Below is a small trained network, with its code and all its weights. Each question gives an input and a class and asks what happens when units are switched off, that is, made to give their printed mean instead of their output.

import numpy as np


def w(rows, s, z=0):
    codes = np.array(rows[::2]) - 128.0
    scale = np.full(codes.shape[1], s)
    scale[-1] = z or s
    return codes * scale


def f(y):
    return np.maximum(y, 0)


def log_softmax(a):
    a = a - a.max(-1, keepdims=True)
    return a - np.log(np.exp(a).sum(-1, keepdims=True))


def net(x, mask):
    res = np.array(x, float).reshape(1, 8) / 4 @ E
    y = f(res @ A[0][:, :-1].T + A[0][:, -1])
    res = res + np.where(mask, y, B[0][:, -1]) @ B[0][:, :-1]
    return log_softmax(res[-1] @ U[:, :-1].T + U[:, -1])


A, B = {}, {}
E = w([
[135,100,167,128,174],'x0',
[174,76,11,74,196],'x1',
[140,91,176,133,189],'x2',
[100,78,171,2,36],'x3',
[154,37,110,153,16],'x4',
[137,143,130,128,124],'x5',
[139,129,144,128,146],'x6',
[143,106,165,130,173],'x7',
],0.0077)
A[0] = w([
[102,226,126,48,199,105],'neuron 1',
[115,137,91,208,138,12],'neuron 2',
[161,135,179,180,88,99],'neuron 3',
[150,152,119,221,119,36],'neuron 4',
[61,250,136,36,187,63],'neuron 5',
[21,159,156,113,152,27],'neuron 6',
[123,144,174,19,51,37],'neuron 7',
[165,211,115,206,87,126],'neuron 8',
[230,93,16,58,143,32],'neuron 9',
[121,200,56,127,89,174],'neuron 10',
[66,86,219,183,137,60],'neuron 11',
[142,81,115,154,100,114],'neuron 12',
[231,110,121,142,77,87],'neuron 13',
[160,148,175,1,85,22],'neuron 14',
[97,179,221,170,76,55],'neuron 15',
[172,98,207,191,150,134],'neuron 16',
[158,176,93,243,163,49],'neuron 17',
[118,138,140,56,124,51],'neuron 18',
[83,143,96,60,193,94],'neuron 19',
[149,105,94,97,28,169],'neuron 20',
[64,150,173,186,77,128],'neuron 21',
[68,180,60,152,69,189],'neuron 22',
[188,105,43,89,143,4],'neuron 23',
[208,19,98,162,94,169],'neuron 24',
[85,121,103,190,142,29],'neuron 25',
[235,50,88,83,170,87],'neuron 26',
],0.0093,0.0041)
B[0] = w([
[118,136,218,164,38,231],'neuron 1',
[231,90,102,83,113,172],'neuron 2',
[75,221,67,172,87,182],'neuron 3',
[209,32,37,47,133,185],'neuron 4',
[188,116,189,214,90,234],'neuron 5',
[159,151,147,119,58,164],'neuron 6',
[190,86,32,113,202,221],'neuron 7',
[125,117,111,100,195,217],'neuron 8',
[89,254,60,135,113,251],'neuron 9',
[64,63,219,74,173,209],'neuron 10',
[83,191,132,61,103,195],'neuron 11',
[162,71,195,189,83,175],'neuron 12',
[143,92,146,193,107,178],'neuron 13',
[216,88,87,89,195,204],'neuron 14',
[132,247,35,119,139,224],'neuron 15',
[54,96,82,50,125,206],'neuron 16',
[188,42,140,76,91,241],'neuron 17',
[210,51,78,117,181,162],'neuron 18',
[92,168,167,203,51,192],'neuron 19',
[128,91,145,162,131,243],'neuron 20',
[96,225,93,135,159,218],'neuron 21',
[47,106,215,77,159,218],'neuron 22',
[120,208,84,103,145,198],'neuron 23',
[63,150,178,198,57,253],'neuron 24',
[184,76,61,52,129,153],'neuron 25',
[63,195,104,107,130,236],'neuron 26',
],0.0066,0.0069)
U = w([
[135,195,98,123,130,101],'0',
[248,81,86,70,180,4],'1',
[160,137,165,177,82,149],'2',
[111,129,142,89,153,212],'3',
[97,125,142,109,171,196],'4',
[118,123,129,140,182,213],'5',
],0.011,0.0039)

Each question gives the input, the list of numbers given to net, and the class t.
The units are the neurons (one row each of A and B). Each row of codes is followed by its name. A weight is (code - 128) times the scale printed after its matrix; where a second scale follows, it is the last column's (A, B and U).
mask holds one flag per neuron, in row order. A switched-off neuron (its flag False) gives its mean, the last column of its row in B, instead of its output. The means were averaged over made-up inputs and are rounded, as every weight is.
A unit's drop is (log p(t) with every unit on - log p(t) with that unit switched off) / (log p(t) with every unit on - log p(t) with every unit switched off).
The circuit of an input: a set's keep is (log p(t) with only the set's units on - log p(t) with every unit switched off) / (log p(t) with every unit on - log p(t) with every unit switched off). Starting from the 12 units with the biggest drops (on a tie, the unit counted first), units are removed one at a time, each time the one whose removal leaves the highest keep (on an exact tie, the one counted first), for as long as the keep stays at least 0.8.
units of the circuit, in order: the units of the circuit, biggest drop first
most important unit: the unit with the biggest drop
k most important neurons: the k neurons with the biggest drops, biggest first
input [8,3,-5,3,8,1,7,-2], class 2: most important unit : neuron 24
input [0,-8,-6,6,5,-5,-4,6], class 0: units of the circuit, in order : [neuron 15; neuron 21]
input [6,8,6,1,-8,6,0,-6], class 0: units of the circuit, in order : [neuron 9; neuron 26]
input [-4,-4,-1,2,-5,6,-3,8], class 2: units of the circuit, in order : [neuron 5; neuron 1]
input [4,-6,4,2,-1,-6,4,2], class 0: units of the circuit, in order : [neuron 15; neuron 10; neuron 11]
input [-1,-7,1,4,5,0,-4,-2], class 0: units of the circuit, in order : [neuron 15; neuron 21]
input [1,-8,-4,8,6,3,-8,-4], class 0: 3 most important neurons : [neuron 15; neuron 21; neuron 3]
input [3,1,0,-4,-3,-7,4,-6], class 1: units of the circuit, in order : [neuron 24; neuron 9]
input [8,4,-4,1,8,0,2,-7], class 2: 2 most important neurons : [neuron 24; neuron 12]
input [6,-4,-2,-8,7,-5,2,7], class 1: units of the circuit, in order : [neuron 4; neuron 17]
input [-1,-6,-3,7,-2,1,-1,5], class 1: units of the circuit, in order : [neuron 7; neuron 14]
input [-7,-6,5,-8,-6,6,-6,6], class 1: units of the circuit, in order : [neuron 17; neuron 4]
input [-7,-4,4,-6,-7,7,2,5], class 2: 3 most important neurons : [neuron 1; neuron 5; neuron 7]
input [-2,-7,8,-6,7,-4,-7,6], class 3: units of the circuit, in order : [neuron 16]
input [-5,4,-7,-2,-7,-2,-3,-5], class 2: 3 most important neurons : [neuron 5; neuron 1; neuron 19]
input [2,8,5,5,8,-3,8,-1], class 0: 2 most important neurons : [neuron 9; neuron 26]
input [3,5,-6,7,4,2,-4,-5], class 1: 2 most important neurons : [neuron 7; neuron 14]
input [-7,-1,-6,8,8,-2,0,0], class 1: 2 most important neurons : [neuron 7; neuron 14]
input [-5,-4,-3,-6,1,4,5,8], class 1: units of the circuit, in order : [neuron 4; neuron 17; neuron 24]
input [-6,-6,-7,-4,-8,-2,1,5], class 2: most important unit : neuron 5
input [-4,-8,-4,-7,8,5,-2,7], class 0: 2 most important neurons : [neuron 3; neuron 15]
input [4,4,-1,5,7,8,2,3], class 2: 3 most important neurons : [neuron 24; neuron 12; neuron 13]
